Below are the code and all the weights of a small trained network. Each question names an input and a class and asks about switching units off, where a switched-off unit gives its printed mean instead of its output.

import numpy as np


def w(rows, s, z=0):
    codes = np.array(rows[::2]) - 128.0
    scale = np.full(codes.shape[1], s)
    scale[-1] = z or s
    return codes * scale


def f(y):
    return y / 2 * (1 + np.tanh(0.7978845608 * (y + 0.044715 * y**3)))


def log_softmax(a):
    a = a - a.max(-1, keepdims=True)
    return a - np.log(np.exp(a).sum(-1, keepdims=True))


def net(x, mask):
    res = np.array(x, float).reshape(1, 5) / 4 @ E
    y = f(res @ A[0][:, :-1].T + A[0][:, -1])
    res = res + np.where(mask, y, B[0][:, -1]) @ B[0][:, :-1]
    return log_softmax(res[-1] @ U[:, :-1].T + U[:, -1])


A, B = {}, {}
E = w([
[148,224,127,159,133,118,101,85,170,119,135,130],'x0',
[67,141,129,162,99,101,254,139,136,163,125,136],'x1',
[130,111,138,137,142,72,98,174,35,115,130,133],'x2',
[136,166,121,133,95,168,102,96,148,228,121,123],'x3',
[116,115,126,232,101,184,102,119,113,108,128,136],'x4',
],0.0061)
A[0] = w([
[134,149,151,124,135,117,106,121,137,111,124,129,132],'N0',
[128,127,131,127,129,127,128,128,128,127,128,128,122],'N1',
[142,67,124,73,128,166,12,138,90,193,127,126,170],'N2',
[128,90,128,99,133,145,156,129,129,94,127,122,157],'N3',
[128,128,127,129,128,129,125,128,128,130,128,131,136],'N4',
[108,111,135,158,117,83,237,150,96,165,129,130,223],'N5',
[125,140,126,240,116,246,136,96,212,98,128,130,247],'N6',
[131,150,142,121,131,120,121,120,132,125,128,128,119],'N7',
[128,128,131,131,127,133,120,125,130,131,126,136,150],'N8',
[128,128,129,128,128,128,128,128,128,127,128,128,125],'N9',
[129,132,130,127,130,121,124,129,129,121,130,121,124],'N10',
[130,127,119,130,130,126,153,132,133,120,127,121,186],'N11',
[123,131,124,146,125,115,173,134,128,131,128,125,198],'N12',
[122,35,130,36,127,160,215,135,164,115,126,126,153],'N13',
[127,131,134,130,128,130,120,125,130,130,125,135,141],'N14',
[130,122,133,129,129,128,120,127,125,124,129,133,109],'N15',
[129,127,131,130,128,131,119,128,129,131,126,135,142],'N16',
[127,121,140,126,128,133,126,124,126,123,126,132,98],'N17',
[137,160,131,120,138,104,105,126,133,95,132,113,141],'N18',
[129,123,125,122,130,127,139,130,129,122,129,120,147],'N19',
[133,114,130,160,117,194,35,118,123,175,126,132,252],'N20',
[129,179,123,114,127,130,95,115,148,149,126,127,179],'N21',
[128,125,132,135,127,142,112,122,132,135,124,142,186],'N22',
[139,112,123,115,138,111,92,137,113,99,125,123,192],'N23',
[129,126,131,130,128,131,120,127,128,131,126,135,139],'N24',
[128,127,129,128,128,128,129,128,128,127,128,127,125],'N25',
[126,127,133,113,124,127,137,124,130,149,127,127,104],'N26',
[128,128,128,130,128,130,124,126,128,130,127,133,138],'N27',
[128,130,131,128,128,128,126,127,129,128,127,130,128],'N28',
[130,109,121,101,131,130,156,131,139,120,133,120,156],'N29',
[119,124,126,141,126,90,219,144,115,141,124,126,214],'N30',
[123,134,109,153,124,125,143,133,129,130,134,128,190],'N31',
[128,129,128,128,128,128,127,128,128,128,128,128,126],'N32',
[123,102,124,22,122,136,206,122,161,219,128,127,148],'N33',
[128,128,128,128,128,128,129,128,128,127,128,127,129],'N34',
[147,236,123,30,138,144,78,93,214,143,129,129,161],'N35',
[141,42,133,61,153,86,35,153,73,8,129,128,190],'N36',
[122,97,127,169,124,130,152,138,90,131,127,132,45],'N37',
[130,143,133,132,130,121,115,124,131,122,131,125,137],'N38',
[128,128,128,128,128,128,128,128,128,128,128,128,127],'N39',
[133,168,150,113,133,114,117,115,137,129,129,134,107],'N40',
[129,139,135,125,129,124,124,124,130,126,128,127,124],'N41',
[128,101,127,146,129,136,93,128,110,91,130,133,38],'N42',
[127,142,128,138,127,126,112,122,133,129,129,133,166],'N43',
[129,128,126,128,128,128,130,130,128,127,128,126,141],'N44',
[129,117,121,106,128,129,145,130,138,136,130,122,136],'N45',
[129,132,116,165,120,171,137,123,150,124,125,126,199],'N46',
[128,129,127,128,128,126,128,129,128,126,130,124,120],'N47',
],0.013,0.0014)
B[0] = w([
[126,119,102,132,121,168,145,134,117,163,125,132,135],'N0',
[127,127,127,129,126,127,128,128,128,128,128,128,128],'N1',
[126,165,215,195,126,183,113,86,69,103,130,105,195],'N2',
[125,88,123,148,124,93,106,148,165,130,128,142,150],'N3',
[128,130,129,127,130,130,130,128,128,125,128,127,128],'N4',
[128,164,89,156,134,117,158,76,22,156,134,154,220],'N5',
[126,156,151,239,128,208,116,75,148,52,133,117,224],'N6',
[130,135,113,126,125,139,134,133,136,144,127,133,131],'N7',
[129,132,130,131,130,134,130,130,127,123,127,124,130],'N8',
[128,127,128,129,127,128,127,128,128,129,128,128,128],'N9',
[125,119,122,128,121,139,131,128,125,141,126,129,128],'N10',
[132,115,132,139,126,118,115,118,123,143,128,142,138],'N11',
[130,129,132,136,131,122,124,103,99,144,126,145,155],'N12',
[118,22,145,128,132,100,138,106,211,148,127,210,201],'N13',
[127,130,128,130,127,139,131,132,127,129,127,125,129],'N14',
[123,122,127,129,127,125,127,130,124,121,131,124,127],'N15',
[126,131,129,129,128,133,131,128,126,121,128,125,129],'N16',
[127,126,127,131,127,116,124,133,130,119,130,126,126],'N17',
[131,106,87,125,118,189,151,126,116,195,123,139,144],'N18',
[128,119,127,133,127,117,121,128,129,131,128,135,131],'N19',
[127,135,136,234,130,138,99,143,91,113,131,83,184],'N20',
[134,200,112,94,132,154,146,133,162,109,126,130,157],'N21',
[131,136,133,137,133,137,128,132,126,115,128,118,134],'N22',
[120,93,110,128,127,152,136,118,97,125,132,136,156],'N23',
[126,130,129,130,128,132,131,128,127,121,128,124,129],'N24',
[128,127,128,129,127,127,127,128,128,128,128,129,128],'N25',
[131,137,132,101,137,119,135,127,125,113,131,126,132],'N26',
[128,131,129,128,130,132,130,128,128,125,128,126,129],'N27',
[128,128,127,129,127,132,129,130,127,131,128,127,128],'N28',
[123,96,140,133,127,112,116,123,138,132,130,145,142],'N29',
[125,131,115,161,121,97,123,92,56,157,128,156,194],'N30',
[133,131,141,124,134,147,135,109,122,145,128,130,141],'N31',
[127,128,128,128,127,129,128,128,128,129,128,127,128],'N32',
[130,98,211,15,126,103,106,175,50,135,122,117,213],'N33',
[128,127,128,128,127,127,127,128,128,129,128,129,128],'N34',
[133,252,93,135,125,91,149,137,191,202,128,88,225],'N35',
[129,44,36,79,129,163,135,150,59,27,127,151,255],'N36',
[136,166,130,127,129,83,129,125,139,154,127,104,153],'N37',
[127,125,119,124,122,160,141,130,125,146,125,128,130],'N38',
[128,128,128,128,128,128,128,128,128,128,128,128,128],'N39',
[133,153,101,124,129,126,136,136,150,138,131,137,139],'N40',
[128,129,121,128,124,138,130,131,130,141,126,130,128],'N41',
[129,116,132,106,128,87,101,168,116,92,127,107,145],'N42',
[130,130,126,125,126,167,141,133,127,139,124,126,133],'N43',
[130,128,128,129,129,126,127,127,128,129,128,130,129],'N44',
[127,116,142,116,131,120,125,125,129,126,128,138,136],'N45',
[130,134,143,162,138,143,121,107,134,106,132,128,153],'N46',
[127,125,126,127,125,130,128,128,128,131,128,128,128],'N47',
],0.029,0.0098)
U = w([
[131,172,179,186,125,170,113,84,124,133,140,93,250],'0',
[143,159,44,131,121,139,168,158,202,155,130,108,84],'1',
[118,34,115,41,133,125,134,156,101,107,117,178,139],'2',
[129,101,111,153,130,158,99,140,95,83,136,101,7],'3',
[119,144,134,128,129,74,162,98,113,195,131,149,252],'4',
[110,67,135,158,139,145,109,114,254,91,136,160,64],'5',
[141,162,165,60,117,93,129,196,170,165,113,92,7],'6',
[114,72,164,92,129,84,110,170,207,161,117,153,105],'7',
],0.0067,0.0011)

Each question gives the input, the list of numbers given to net, and the class t.
The units are the neurons (one row each of A and B). Each row of codes is followed by its name. A weight is (code - 128) times the scale printed after its matrix; where a second scale follows, it is the last column's (A, B and U).
mask holds one flag per neuron, in row order. A switched-off neuron (its flag False) gives its mean, the last column of its row in B, instead of its output. The means were averaged over made-up inputs and are rounded, as every weight is.
A unit's drop is (log p(t) with every unit on - log p(t) with that unit switched off) / (log p(t) with every unit on - log p(t) with every unit switched off).
The circuit of an input: a set's keep is (log p(t) with only the set's units on - log p(t) with every unit switched off) / (log p(t) with every unit on - log p(t) with every unit switched off). Starting from the 12 units with the biggest drops (on a tie, the unit counted first), units are removed one at a time, each time the one whose removal leaves the highest keep (on an exact tie, the one counted first), for as long as the keep stays at least 0.8.
circuit, biggest first: the units of the circuit, biggest drop first
top k neurons: the k neurons with the biggest drops, biggest first
drop of u: that unit's drop, to one decimal
input [-2,1,-4,-3,-7], class 2: circuit, biggest first => (N33)
input [0,3,2,0,0], class 4: circuit, biggest first => (N36 N6)
input [-8,-2,-4,8,-4], class 6: circuit, biggest first => (N33 N36)
input [-6,-1,-8,8,-6], class 6: circuit, biggest first => (N35 N33)
input [-3,3,-4,4,-8], class 6: circuit, biggest first => (N36 N33)
input [-1,4,1,-2,-5], class 2: top 2 neurons => (N35 N33)
input [1,-3,4,4,-8], class 6: circuit, biggest first => (N6 N35 N5)
input [3,2,-2,-5,-7], class 4: top 4 neurons => (N36 N35 N30 N42)
input [-4,-5,-2,4,-8], class 6: circuit, biggest first => (N35 N33)
input [4,0,1,-4,-8], class 2: top 2 neurons => (N6 N36)
input [7,-5,4,3,-3], class 1: top 2 neurons => (N35 N6)
input [-5,-6,-7,-5,1], class 5: top 2 neurons => (N33 N13)
input [-3,4,4,1,4], class 4: circuit, biggest first => (N6 N36)
input [-6,7,3,3,1], class 4: circuit, biggest first => (N5)
input [5,1,8,5,-5], class 1: top 2 neurons => (N33 N6)
input [-7,8,-3,-4,-6], class 2: top 2 neurons => (N33 N13)
input [-1,0,-3,0,0], class 5: top 3 neurons => (N5 N2 N36)
input [-8,5,4,8,-4], class 2: top 3 neurons => (N33 N35 N13)
input [-6,-3,7,0,0], class 2: top 2 neurons => (N36 N6)
input [8,1,-8,6,-4], class 1: circuit, biggest first => (N35)
input [0,-6,7,-2,-4], class 2: top 2 neurons => (N36 N6)
input [-6,-1,-7,4,-6], class 7: top 2 neurons => (N13 N36)
input [-7,4,6,2,5], class 4: drop of N6 => 0.2
input [-8,1,-6,-4,4], class 5: drop of N13 => 0.1
